Below are the code and all the weights of a small trained network. Each question names an input and a target symbol and asks about switching units off, where a switched-off unit gives its printed mean instead of its output.

import numpy as np


def w(rows, s, z=0):
    codes = np.array(rows[::2]) - 128.0
    scale = np.full(codes.shape[1], s)
    scale[-1] = z or s
    return codes * scale


def f(y):
    return y / 2 * (1 + np.tanh(0.7978845608 * (y + 0.044715 * y**3)))


def softmax(a):
    e = np.exp(a - a.max(-1, keepdims=True))
    return e / e.sum(-1, keepdims=True)


def log_softmax(a):
    a = a - a.max(-1, keepdims=True)
    return a - np.log(np.exp(a).sum(-1, keepdims=True))


def net(x, mask):
    ids = ['ΛΣΨαγδεξπω'.index(c) for c in x.split()]
    T = len(ids)
    res = E[ids] + P[:T]
    u = 0
    for l in range(2):
        q, k, v = (res @ M[l].T for M in (Q, K, V))
        z = softmax(np.where(np.tri(T) > 0, q @ k.T / 3**0.5, -1e9)) @ v
        res = res + np.where(mask[u], z, O[l][:, -1]) @ O[l][:, :-1]
        u += 1
        y = f(res @ A[l][:, :-1].T + A[l][:, -1])
        res = res + np.where(mask[u : u + 12], y, B[l][:, -1]) @ B[l][:, :-1]
        u += 12
    return log_softmax(res[-1] @ U[:, :-1].T + U[:, -1])


Q, K, V, O, A, B = {}, {}, {}, {}, {}, {}
E = w([
[106,147,130,115,70,254,196,82,133],'Λ',
[75,176,179,160,103,85,119,225,129],'Σ',
[157,85,153,67,154,108,218,50,122],'Ψ',
[87,112,101,78,111,102,112,101,136],'α',
[97,146,131,193,69,149,131,89,155],'γ',
[98,27,164,27,132,195,163,103,155],'δ',
[123,176,97,150,88,163,72,166,89],'ε',
[139,109,152,163,81,131,87,130,113],'ξ',
[119,138,143,129,71,110,179,125,87],'π',
[122,79,162,154,85,103,152,105,120],'ω',
],0.024)
P = w([
[170,106,48,188,211,125,112,138,69],'0',
[167,111,56,160,186,122,103,153,75],'1',
[121,118,68,113,172,140,127,136,63],'2',
[86,121,86,122,175,141,98,105,86],'3',
[65,132,98,93,161,152,112,103,81],'4',
[51,116,86,75,146,140,121,108,103],'5',
[47,94,97,97,130,99,103,118,132],'6',
[82,95,89,79,101,88,79,150,147],'7',
[31,112,103,55,107,92,98,118,133],'8',
[27,100,78,59,102,80,101,139,153],'9',
[3,101,98,50,104,105,94,121,150],'10',
[1,88,98,44,99,97,94,119,157],'11',
],0.0074)
Q[0] = w([
[3,76,87,67,23,93,128,89,87],'0.h0',
[113,136,153,171,150,139,152,124,79],'0.h0',
[109,102,48,110,68,124,127,64,72],'0.h0',
],0.028)
K[0] = w([
[134,154,166,28,113,53,153,47,208],'0.h0',
[79,140,135,90,130,144,94,121,107],'0.h0',
[192,143,58,78,181,101,120,3,141],'0.h0',
],0.02)
V[0] = w([
[24,57,90,95,2,135,52,145,112],'0.h0',
[108,137,129,118,83,129,123,196,175],'0.h0',
[44,150,106,56,200,106,124,183,215],'0.h0',
],0.01)
O[0] = w([
[192,247,151,121,197,109,150,202,253,246],'0.h0',
[16,144,157,116,159,158,117,51,99,98],'0.h0',
[167,102,124,29,79,134,123,129,80,130],'0.h0',
],0.008,0.011)
A[0] = w([
[158,167,157,58,182,119,108,150,42,112],'0.n0',
[181,149,133,136,69,155,28,103,144,65],'0.n1',
[69,118,73,125,185,30,96,121,109,134],'0.n2',
[103,212,26,171,132,80,134,128,111,55],'0.n3',
[202,140,85,129,171,106,125,57,161,59],'0.n4',
[68,84,67,91,164,57,164,223,113,205],'0.n5',
[111,143,51,102,72,121,118,106,52,4],'0.n6',
[223,110,150,129,102,78,117,34,94,22],'0.n7',
[126,205,153,188,135,138,2,32,148,135],'0.n8',
[147,130,155,50,4,73,68,132,107,8],'0.n9',
[138,121,185,120,186,42,153,10,108,112],'0.n10',
[116,154,17,128,198,169,71,146,97,63],'0.n11',
],0.0078,0.0021)
B[0] = w([
[102,76,107,193,142,103,58,100,179,164],'0.n0',
[133,117,156,106,159,135,232,107,100,165],'0.n1',
[173,154,176,127,125,169,86,101,106,126],'0.n2',
[134,87,196,75,47,152,168,75,105,229],'0.n3',
[73,103,141,141,101,126,79,84,84,149],'0.n4',
[146,144,174,134,103,167,78,78,126,173],'0.n5',
[141,64,135,254,160,102,77,131,200,170],'0.n6',
[136,135,119,131,156,240,137,127,152,147],'0.n7',
[111,96,48,95,94,94,130,204,115,253],'0.n8',
[73,144,113,123,123,192,187,87,185,215],'0.n9',
[98,208,167,189,132,132,185,129,188,123],'0.n10',
[160,173,136,85,144,175,172,106,102,127],'0.n11',
],0.0096,0.0059)
Q[1] = w([
[137,223,190,138,77,136,136,252,212],'1.h0',
[205,118,140,71,104,129,175,200,200],'1.h0',
[208,175,103,43,99,105,88,100,160],'1.h0',
],0.013)
K[1] = w([
[29,138,233,10,133,127,45,127,187],'1.h0',
[80,140,188,41,134,132,102,137,226],'1.h0',
[143,204,134,76,209,113,99,156,156],'1.h0',
],0.012)
V[1] = w([
[100,231,104,154,114,105,126,92,105],'1.h0',
[58,90,188,149,123,186,31,137,68],'1.h0',
[191,144,44,142,118,109,76,8,104],'1.h0',
],0.012)
O[1] = w([
[121,111,176,255,138,221,136,226,204,99],'1.h0',
[124,85,168,36,175,162,247,233,176,95],'1.h0',
[206,237,98,188,105,69,78,98,234,2],'1.h0',
],0.0053,0.008)
A[1] = w([
[105,137,134,129,168,129,155,92,158,214],'1.n0',
[152,172,201,159,98,118,116,131,37,31],'1.n1',
[85,81,112,191,156,113,98,105,136,81],'1.n2',
[68,194,137,123,157,135,157,96,145,142],'1.n3',
[112,125,62,87,151,115,141,138,179,4],'1.n4',
[168,101,139,134,96,187,49,182,42,69],'1.n5',
[161,217,109,107,122,146,148,167,147,154],'1.n6',
[126,81,111,140,164,93,8,202,71,4],'1.n7',
[185,159,141,83,200,155,150,115,133,78],'1.n8',
[145,113,131,198,165,201,87,91,108,176],'1.n9',
[100,178,125,155,129,165,83,166,82,14],'1.n10',
[93,81,177,183,214,46,76,125,122,84],'1.n11',
],0.012,0.0028)
B[1] = w([
[145,131,115,134,126,125,140,105,116,195],'1.n0',
[115,136,200,122,123,141,125,79,123,154],'1.n1',
[96,174,123,100,112,189,94,160,108,214],'1.n2',
[169,89,114,139,126,109,138,151,120,234],'1.n3',
[146,164,147,158,135,111,143,125,90,205],'1.n4',
[78,143,98,132,197,152,149,84,112,146],'1.n5',
[94,99,156,100,166,126,55,91,149,255],'1.n6',
[116,70,161,192,163,6,141,175,136,138],'1.n7',
[113,157,106,161,90,90,144,158,124,198],'1.n8',
[145,81,145,85,154,104,126,142,118,191],'1.n9',
[129,112,125,125,113,130,162,66,113,173],'1.n10',
[198,216,33,150,144,168,143,152,96,143],'1.n11',
],0.016,0.0077)
U = w([
[159,138,68,47,111,77,150,123,66,138],'Λ',
[95,89,27,152,49,163,135,120,131,178],'Σ',
[202,168,94,132,164,164,129,143,78,129],'Ψ',
[135,144,111,90,180,146,193,170,159,106],'α',
[110,141,66,125,185,145,168,83,123,4],'γ',
[125,97,77,166,174,90,123,135,70,72],'δ',
[163,144,53,152,140,119,219,77,177,51],'ε',
[223,3,63,125,139,167,112,125,89,205],'ξ',
[181,125,193,169,96,127,123,114,48,72],'π',
[160,146,89,122,168,110,113,102,185,203],'ω',
],0.0047,0.0029)

Each question gives the input, a string of symbols that net reads in full, and the target symbol t.
The units are the heads (3 rows each of Q, K, V and O) and the neurons (one row each of A and B). Each row of codes is followed by its name. A weight is (code - 128) times the scale printed after its matrix; where a second scale follows, it is the last column's (O, A, B and U).
mask holds one flag per unit, layer by layer, with each layer's heads first. A switched-off unit (its flag False) gives its mean, the last column of its rows in O or B, instead of its output. The means were averaged over made-up inputs and are rounded, as every weight is.
A unit's drop is (log p(t) with every unit on - log p(t) with that unit switched off) / (log p(t) with every unit on - log p(t) with every unit switched off).
The circuit of an input: a set's keep is (log p(t) with only the set's units on - log p(t) with every unit switched off) / (log p(t) with every unit on - log p(t) with every unit switched off). Starting from the 12 units with the biggest drops (on a tie, the unit counted first), units are removed one at a time, each time the one whose removal leaves the highest keep (on an exact tie, the one counted first), for as long as the keep stays at least 0.8.
circuit, biggest first: the units of the circuit, biggest drop first
unit that matters most: the unit with the biggest drop
top k neurons: the k neurons with the biggest drops, biggest first
top k neurons in layer l: the k neurons of layer l with the biggest drops, biggest first
drop of u: that unit's drop, to one decimal
input γ ξ Ψ γ ω γ α, target ξ: circuit, biggest first -> (0.h0)
input ξ Σ π γ, target α: circuit, biggest first -> (1.h0; 0.h0; 0.n5)
input ξ Σ ω, target α: circuit, biggest first -> (1.h0; 0.h0; 0.n5)
input γ γ γ γ γ π π γ ε Ψ, target ξ: circuit, biggest first -> (0.h0; 0.n7)
input Σ γ ε, target α: circuit, biggest first -> (1.h0; 0.h0; 0.n5)
input γ γ π, target π: circuit, biggest first -> (1.n1; 0.n8; 1.h0)
input γ γ π γ Σ π ω π, target α: circuit, biggest first -> (1.h0; 0.h0)
input γ Ψ ε, target ξ: circuit, biggest first -> (0.h0; 1.n9)
input ω Λ ξ, target δ: circuit, biggest first -> (1.n7; 0.n9; 0.h0)
input Λ Λ ω δ α Ψ π γ π, target Σ: circuit, biggest first -> (0.h0; 0.n9)
input ε γ Σ π, target α: circuit, biggest first -> (1.h0; 0.h0; 0.n5)
input γ Λ Σ δ ξ π Ψ π ω ε, target ξ: top 2 neurons in layer 1 -> (1.n9; 1.n8)
input Λ Σ ξ, target α: top 2 neurons -> (0.n0; 0.n4)
input γ γ γ Λ γ γ γ Λ, target ξ: unit that matters most -> 1.h0
input π Ψ γ γ Λ, target ξ: top 2 neurons -> (0.n6; 1.n9)
input π γ Ψ, target ξ: top 3 neurons -> (0.n7; 1.n9; 0.n10)
input ω Ψ Λ π, target ξ: top 2 neurons -> (0.n7; 0.n6)
input Λ γ γ Λ Ψ γ δ Ψ, target ε: top 2 neurons in layer 0 -> (0.n10; 0.n6)
input ε α π γ π Λ, target ω: drop of 0.h0 -> 0.1
input ω γ π γ Λ ξ π Ψ π, target Σ: drop of 1.h0 -> 0.0
input γ π γ π α, target ω: drop of 0.h0 -> 0.2
input ε γ γ γ γ γ γ γ γ ε, target γ: drop of 0.n8 -> 0.2
input α γ π γ π γ ω π γ π γ, target ω: unit that matters most -> 1.h0
